Below are the code and all the weights of a small trained network. Each question names an input and a target symbol and asks about switching units off, where a switched-off unit gives its printed mean instead of its output.

import numpy as np


def w(rows, s, z=0):
    codes = np.array(rows[::2]) - 128.0
    scale = np.full(codes.shape[1], s)
    scale[-1] = z or s
    return codes * scale


def f(y):
    return np.maximum(y, 0)


def softmax(a):
    e = np.exp(a - a.max(-1, keepdims=True))
    return e / e.sum(-1, keepdims=True)


def log_softmax(a):
    a = a - a.max(-1, keepdims=True)
    return a - np.log(np.exp(a).sum(-1, keepdims=True))


def net(x, mask):
    ids = ['Ψβγστφ'.index(c) for c in x.split()]
    T = len(ids)
    res = E[ids] + P[:T]
    q, k, v = (res @ M[0].T for M in (Q, K, V))
    z = softmax(np.where(np.tri(T) > 0, q @ k.T / 4**0.5, -1e9)) @ v
    res = res + np.where(mask[0], z, O[0][:, -1]) @ O[0][:, :-1]
    y = f(res @ A[0][:, :-1].T + A[0][:, -1])
    res = res + np.where(mask[1:9], y, B[0][:, -1]) @ B[0][:, :-1]
    return log_softmax(res[-1] @ U[:, :-1].T + U[:, -1])


Q, K, V, O, A, B = {}, {}, {}, {}, {}, {}
E = w([
[201,207,112,36,161,210],'Ψ',
[93,121,191,161,161,244],'β',
[182,158,88,153,142,104],'γ',
[165,63,113,2,91,189],'σ',
[56,203,91,74,205,181],'τ',
[236,133,215,137,81,84],'φ',
],0.0091)
P = w([
[79,248,127,144,34,119],'0',
[174,92,244,62,116,136],'1',
[129,107,63,154,126,159],'2',
[176,93,249,61,130,117],'3',
[131,96,59,153,148,145],'4',
[171,96,254,56,143,118],'5',
[139,81,56,156,155,146],'6',
[171,103,255,52,153,117],'7',
[143,60,59,152,170,153],'8',
],0.0085)
Q[0] = w([
[110,114,248,84,104,115],'H0',
[179,134,122,219,122,104],'H0',
[137,174,254,72,156,111],'H0',
[114,59,3,189,29,155],'H0',
],0.0094)
K[0] = w([
[87,176,190,77,44,145],'H0',
[219,115,160,167,153,89],'H0',
[85,230,183,112,21,133],'H0',
[200,1,78,103,245,130],'H0',
],0.0087)
V[0] = w([
[80,202,6,185,153,41],'H0',
[68,80,201,195,141,125],'H0',
[48,172,63,206,185,174],'H0',
[78,121,71,39,208,254],'H0',
],0.0077)
O[0] = w([
[174,15,35,147,228,109,140],'H0',
[145,189,136,177,153,226,2],'H0',
[185,156,1,128,215,119,162],'H0',
[104,214,68,140,123,14,210],'H0',
],0.0078,0.0036)
A[0] = w([
[145,97,59,166,179,79,81],'N0',
[109,95,151,111,80,89,227],'N1',
[154,86,102,81,80,113,188],'N2',
[124,72,147,57,141,92,94],'N3',
[38,159,127,187,62,162,252],'N4',
[131,142,46,148,165,99,176],'N5',
[1,191,78,147,175,127,120],'N6',
[146,219,96,126,105,173,218],'N7',
],0.0093,0.0023)
B[0] = w([
[184,90,86,163,30,126,238],'N0',
[49,171,150,176,122,62,204],'N1',
[77,162,110,148,245,113,220],'N2',
[59,36,80,171,117,110,218],'N3',
[168,98,44,255,217,78,184],'N4',
[135,120,133,81,26,193,255],'N5',
[35,106,222,174,114,243,206],'N6',
[173,151,138,56,188,163,206],'N7',
],0.0062,0.0058)
U = w([
[53,136,81,112,155,53,143],'Ψ',
[184,196,145,38,156,144,220],'β',
[121,79,99,202,254,150,120],'γ',
[130,169,185,157,52,90,173],'σ',
[184,91,71,136,77,118,102],'τ',
[91,92,160,83,58,208,7],'φ',
],0.008,0.002)

Each question gives the input, a string of symbols that net reads in full, and the target symbol t.
The units are the heads (4 rows each of Q, K, V and O) and the neurons (one row each of A and B). Each row of codes is followed by its name. A weight is (code - 128) times the scale printed after its matrix; where a second scale follows, it is the last column's (O, A, B and U).
mask holds one flag per unit, heads first, then neurons. A switched-off unit (its flag False) gives its mean, the last column of its rows in O or B, instead of its output. The means were averaged over made-up inputs and are rounded, as every weight is.
A unit's drop is (log p(t) with every unit on - log p(t) with that unit switched off) / (log p(t) with every unit on - log p(t) with every unit switched off).
The circuit of an input: a set's keep is (log p(t) with only the set's units on - log p(t) with every unit switched off) / (log p(t) with every unit on - log p(t) with every unit switched off). Starting from all 9 units, units are removed one at a time, each time the one whose removal leaves the highest keep (on an exact tie, the one counted first), for as long as the keep stays at least 0.8.
circuit, biggest first: the units of the circuit, biggest drop first
k most important neurons: the k neurons with the biggest drops, biggest first
drop when u is switched off: that unit's drop, to one decimal
input τ Ψ β γ β γ β σ, target τ: 2 most important neurons	(N0 N5)
input γ φ φ Ψ, target γ: circuit, biggest first	(H0 N5)
input σ Ψ φ γ φ, target σ: circuit, biggest first	(H0 N1)
input γ γ γ γ γ γ γ γ γ, target τ: circuit, biggest first	(N0 H0 N5)
input γ σ γ γ, target γ: 3 most important neurons	(N5 N2 N3)
input γ γ φ γ Ψ σ, target γ: circuit, biggest first	(H0 N2)
input γ γ τ τ τ τ, target γ: 2 most important neurons	(N3 N5)
input σ φ Ψ φ τ γ, target σ: most important neuron	(N1)
input γ τ γ φ, target γ: drop when N5 is switched off	0.1
input Ψ γ γ β β τ τ τ τ, target φ: drop when N5 is switched off	0.4
input τ φ φ β, target τ: drop when N0 is switched off	0.3
input γ τ γ τ β τ γ σ, target γ: drop when H0 is switched off	0.4
